Here is a tiny trained network, its code and every weight. The questions are about switching its units off for an input and a class, where a switched-off unit gives its printed mean instead of its output.

import numpy as np


def w(rows, s, z=0):
    codes = np.array(rows[::2]) - 128.0
    scale = np.full(codes.shape[1], s)
    scale[-1] = z or s
    return codes * scale


def norm(h):
    return h / np.sqrt((h * h).mean(-1, keepdims=True) + 1e-5)


def f(y):
    return y / 2 * (1 + np.tanh(0.7978845608 * (y + 0.044715 * y**3)))


def log_softmax(a):
    a = a - a.max(-1, keepdims=True)
    return a - np.log(np.exp(a).sum(-1, keepdims=True))


def net(x, mask):
    res = np.array(x, float).reshape(1, 2) / 4 @ E
    u = 0
    for l in range(2):
        y = f(norm(res) @ A[l][:, :-1].T + A[l][:, -1])
        res = res + np.where(mask[u : u + 4], y, B[l][:, -1]) @ B[l][:, :-1]
        u += 4
    return log_softmax(norm(res)[-1] @ U[:, :-1].T + U[:, -1])


A, B = {}, {}
E = w([
[150,109,164,88,64,10,204],'x0',
[137,40,191,89,159,2,69],'x1',
],0.0077)
A[0] = w([
[113,111,233,155,182,39,49,30],'L0N1',
[53,24,207,122,201,46,35,130],'L0N2',
[174,150,202,68,58,37,170,1],'L0N3',
[88,131,91,167,217,254,45,55],'L0N4',
],0.0078,0.0045)
B[0] = w([
[170,181,126,11,164,65,138,197],'L0N1',
[190,224,139,2,208,159,120,248],'L0N2',
[34,92,130,204,19,53,233,191],'L0N3',
[30,132,92,211,143,208,69,212],'L0N4',
],0.0076,0.011)
A[1] = w([
[122,122,157,176,103,89,113,5],'L1N1',
[102,118,112,122,134,164,74,226],'L1N2',
[40,137,151,249,103,122,95,93],'L1N3',
[151,154,153,125,66,142,209,191],'L1N4',
],0.011,0.0022)
B[1] = w([
[180,43,117,189,90,144,115,123],'L1N1',
[57,145,167,136,33,175,166,204],'L1N2',
[75,182,80,116,182,130,191,255],'L1N3',
[156,84,166,142,166,158,1,240],'L1N4',
],0.0082,0.0064)
U = w([
[26,183,74,155,153,201,172,196],'0',
[173,90,74,122,139,127,184,18],'1',
[190,146,161,3,171,39,129,221],'2',
[80,48,159,217,70,49,153,148],'3',
[170,128,145,165,128,198,35,156],'4',
[178,92,72,135,150,124,191,9],'5',
[186,97,77,140,152,125,202,2],'6',
],0.015,0.0071)

Each question gives the input, the list of numbers given to net, and the class t.
The units are the neurons (one row each of A and B). Each row of codes is followed by its name. A weight is (code - 128) times the scale printed after its matrix; where a second scale follows, it is the last column's (A, B and U).
mask holds one flag per neuron, layer by layer. A switched-off neuron (its flag False) gives its mean, the last column of its row in B, instead of its output. The means were averaged over made-up inputs and are rounded, as every weight is.
A unit's drop is (log p(t) with every unit on - log p(t) with that unit switched off) / (log p(t) with every unit on - log p(t) with every unit switched off).
The circuit of an input: a set's keep is (log p(t) with only the set's units on - log p(t) with every unit switched off) / (log p(t) with every unit on - log p(t) with every unit switched off). Starting from all 8 units, units are removed one at a time, each time the one whose removal leaves the highest keep (on an exact tie, the one counted first), for as long as the keep stays at least 0.8.
circuit, biggest first: the units of the circuit, biggest drop first
top k neurons: the k neurons with the biggest drops, biggest first
top k neurons in layer l: the k neurons of layer l with the biggest drops, biggest first
drop when u is switched off: that unit's drop, to one decimal
input [5,-4], class 3: top neuron : L0N2
input [6,-6], class 4: top 3 neurons : L1N4, L0N4, L0N2
input [6,-8], class 4: top 2 neurons : L1N4, L0N4
input [7,-6], class 3: top 3 neurons : L0N2, L0N4, L0N3
input [2,-5], class 4: circuit, biggest first : L0N4, L0N2, L1N4
input [1,-4], class 4: circuit, biggest first : L0N4, L1N4, L0N2
input [7,-5], class 3: circuit, biggest first : L0N2, L0N3
input [1,-1], class 4: circuit, biggest first : L0N4, L1N4, L0N2
input [2,-6], class 4: top 2 neurons : L0N4, L1N4
input [4,-3], class 3: top 3 neurons in layer 0 : L0N2, L0N4, L0N3
input [3,-4], class 4: circuit, biggest first : L0N4, L0N2, L1N4
input [5,-8], class 4: circuit, biggest first : L0N4, L1N4, L0N2
input [5,-6], class 4: top 3 neurons : L0N4, L1N4, L0N2
input [7,1], class 3: circuit, biggest first : L0N3
input [2,-2], class 4: top 2 neurons : L0N4, L1N4
input [6,-7], class 4: drop when L1N4 is switched off : 0.7
input [7,-8], class 4: drop when L0N4 is switched off : 0.5
input [6,-1], class 3: drop when L1N3 is switched off : 0.0
